Here is a tiny trained network, its code and every weight. The questions are about switching its units off for an input and a class, where a switched-off unit gives its printed mean instead of its output.

import numpy as np


def w(rows, s, z=0):
    codes = np.array(rows[::2]) - 128.0
    scale = np.full(codes.shape[1], s)
    scale[-1] = z or s
    return codes * scale


def norm(h):
    return h / np.sqrt((h * h).mean(-1, keepdims=True) + 1e-5)


def f(y):
    return y / 2 * (1 + np.tanh(0.7978845608 * (y + 0.044715 * y**3)))


def log_softmax(a):
    a = a - a.max(-1, keepdims=True)
    return a - np.log(np.exp(a).sum(-1, keepdims=True))


def net(x, mask):
    res = np.array(x, float).reshape(1, 6) / 4 @ E
    u = 0
    for l in range(4):
        y = f(norm(res) @ A[l][:, :-1].T + A[l][:, -1])
        res = res + np.where(mask[u : u + 9], y, B[l][:, -1]) @ B[l][:, :-1]
        u += 9
    return log_softmax(norm(res)[-1] @ U[:, :-1].T + U[:, -1])


A, B = {}, {}
E = w([
[136,215,176],'x0',
[244,108,144],'x1',
[127,129,127],'x2',
[128,128,128],'x3',
[128,128,125],'x4',
[94,69,253],'x5',
],0.012)
A[0] = w([
[199,94,200,206],'L0N1',
[152,38,82,96],'L0N2',
[64,134,108,77],'L0N3',
[171,121,141,69],'L0N4',
[136,64,98,69],'L0N5',
[147,42,91,74],'L0N6',
[187,254,198,44],'L0N7',
[234,150,81,254],'L0N8',
[131,87,106,75],'L0N9',
],0.028,0.0068)
B[0] = w([
[247,119,187,207],'L0N1',
[62,70,179,184],'L0N2',
[94,182,171,164],'L0N3',
[161,116,139,142],'L0N4',
[87,82,139,156],'L0N5',
[68,68,150,173],'L0N6',
[4,14,167,211],'L0N7',
[229,114,190,249],'L0N8',
[105,100,135,141],'L0N9',
],0.048,0.017)
A[1] = w([
[179,195,114,87],'L1N1',
[83,198,112,111],'L1N2',
[149,109,21,35],'L1N3',
[69,116,114,253],'L1N4',
[158,159,113,23],'L1N5',
[138,136,106,47],'L1N6',
[250,24,174,140],'L1N7',
[170,175,114,50],'L1N8',
[47,224,99,142],'L1N9',
],0.016,0.003)
B[1] = w([
[78,108,118,130],'L1N1',
[99,170,150,140],'L1N2',
[100,146,229,124],'L1N3',
[78,130,61,156],'L1N4',
[88,96,143,122],'L1N5',
[135,97,112,119],'L1N6',
[135,254,133,253],'L1N7',
[91,114,131,125],'L1N8',
[76,186,129,155],'L1N9',
],0.037,0.017)
A[2] = w([
[57,117,120,163],'L2N1',
[126,33,35,252],'L2N2',
[171,172,139,87],'L2N3',
[127,212,77,117],'L2N4',
[125,109,125,4],'L2N5',
[113,77,97,142],'L2N6',
[195,255,200,51],'L2N7',
[174,169,84,122],'L2N8',
[125,96,108,136],'L2N9',
],0.025,0.0027)
B[2] = w([
[180,125,180,181],'L2N1',
[113,144,217,141],'L2N2',
[116,101,82,161],'L2N3',
[149,161,143,150],'L2N4',
[118,129,143,124],'L2N5',
[123,128,182,139],'L2N6',
[97,86,2,253],'L2N7',
[98,132,127,132],'L2N8',
[128,126,172,128],'L2N9',
],0.045,0.018)
A[3] = w([
[94,62,46,252],'L3N1',
[132,66,87,153],'L3N2',
[133,149,99,15],'L3N3',
[144,158,176,12],'L3N4',
[67,183,117,235],'L3N5',
[118,141,113,130],'L3N6',
[130,126,142,109],'L3N7',
[139,119,204,57],'L3N8',
[95,254,177,118],'L3N9',
],0.036,0.003)
B[3] = w([
[74,194,4,202],'L3N1',
[57,188,86,188],'L3N2',
[93,121,115,144],'L3N3',
[104,142,68,157],'L3N4',
[218,74,234,198],'L3N5',
[154,107,116,137],'L3N6',
[117,139,121,141],'L3N7',
[46,206,65,253],'L3N8',
[247,51,51,207],'L3N9',
],0.037,0.015)
U = w([
[54,111,221,102],'0',
[253,128,172,81],'1',
[131,134,128,255],'2',
[102,173,46,67],'3',
],0.015,0.0076)

Each question gives the input, the list of numbers given to net, and the class t.
The units are the neurons (one row each of A and B). Each row of codes is followed by its name. A weight is (code - 128) times the scale printed after its matrix; where a second scale follows, it is the last column's (A, B and U).
mask holds one flag per neuron, layer by layer. A switched-off neuron (its flag False) gives its mean, the last column of its row in B, instead of its output. The means were averaged over made-up inputs and are rounded, as every weight is.
A unit's drop is (log p(t) with every unit on - log p(t) with that unit switched off) / (log p(t) with every unit on - log p(t) with every unit switched off).
The circuit of an input: a set's keep is (log p(t) with only the set's units on - log p(t) with every unit switched off) / (log p(t) with every unit on - log p(t) with every unit switched off). Starting from the 12 units with the biggest drops (on a tie, the unit counted first), units are removed one at a time, each time the one whose removal leaves the highest keep (on an exact tie, the one counted first), for as long as the keep stays at least 0.8.
units of the circuit, in order: the units of the circuit, biggest drop first
unit that matters most: the unit with the biggest drop
top k neurons: the k neurons with the biggest drops, biggest first
top k neurons in layer l: the k neurons of layer l with the biggest drops, biggest first
drop when u is switched off: that unit's drop, to one decimal
input [0,8,-8,3,7,4], class 1: units of the circuit, in order -> L0N1
input [6,1,-7,0,7,8], class 3: top 4 neurons -> L0N1, L0N2, L1N7, L2N7
input [-4,0,5,1,-1,7], class 3: top 2 neurons -> L2N7, L0N7
input [7,-8,-3,-6,6,-7], class 1: units of the circuit, in order -> L0N8, L2N7, L3N9, L3N5
input [-2,3,2,1,6,-1], class 1: top 2 neurons in layer 0 -> L0N8, L0N7
input [-4,6,8,0,-6,-5], class 1: top 2 neurons -> L0N8, L0N7
input [-6,1,4,-3,-7,7], class 3: top 2 neurons in layer 0 -> L0N7, L0N1
input [6,6,-4,4,-2,5], class 0: top 2 neurons in layer 0 -> L0N7, L0N8
input [8,-1,5,5,-1,-3], class 0: top 2 neurons -> L0N7, L2N7
input [2,7,6,2,-2,8], class 3: top 4 neurons -> L0N8, L2N7, L1N7, L2N3
input [-4,0,-5,1,7,7], class 3: top 2 neurons -> L2N7, L0N7
input [7,-2,-8,2,0,5], class 0: units of the circuit, in order -> L2N7, L0N8
input [0,-4,6,-1,8,-4], class 1: top 2 neurons in layer 1 -> L1N9, L1N1
input [-4,5,7,3,5,3], class 1: unit that matters most -> L0N1
input [-1,2,-8,-7,1,8], class 3: top 2 neurons -> L2N7, L0N8
input [-7,-1,-1,2,5,6], class 0: top 4 neurons in layer 0 -> L0N2, L0N6, L0N8, L0N5
input [7,4,-5,7,-6,6], class 0: top 3 neurons -> L0N7, L3N1, L2N7
input [4,6,-2,-3,2,-5], class 1: top 2 neurons -> L0N8, L3N1
input [7,-6,-5,-6,1,2], class 0: top 3 neurons -> L0N7, L1N7, L2N7
input [-8,7,3,2,4,-3], class 0: units of the circuit, in order -> L0N2
input [-8,-7,-8,1,-4,1], class 0: top 2 neurons -> L1N7, L2N7
input [-3,4,-7,5,-5,6], class 3: top 2 neurons -> L0N8, L2N7
input [-8,-2,5,-4,-3,-5], class 0: drop when L2N7 is switched off -> 0.2
input [-6,3,4,0,5,8], class 3: drop when L2N7 is switched off -> 0.2
input [5,1,-7,-4,-1,-2], class 0: drop when L0N7 is switched off -> 1.2
input [-3,7,-8,0,1,3], class 1: drop when L0N1 is switched off -> 1.9
input [0,-1,-6,6,-3,8], class 3: top neuron -> L2N7
input [4,-3,0,-4,-6,0], class 0: top 2 neurons -> L0N7, L2N7
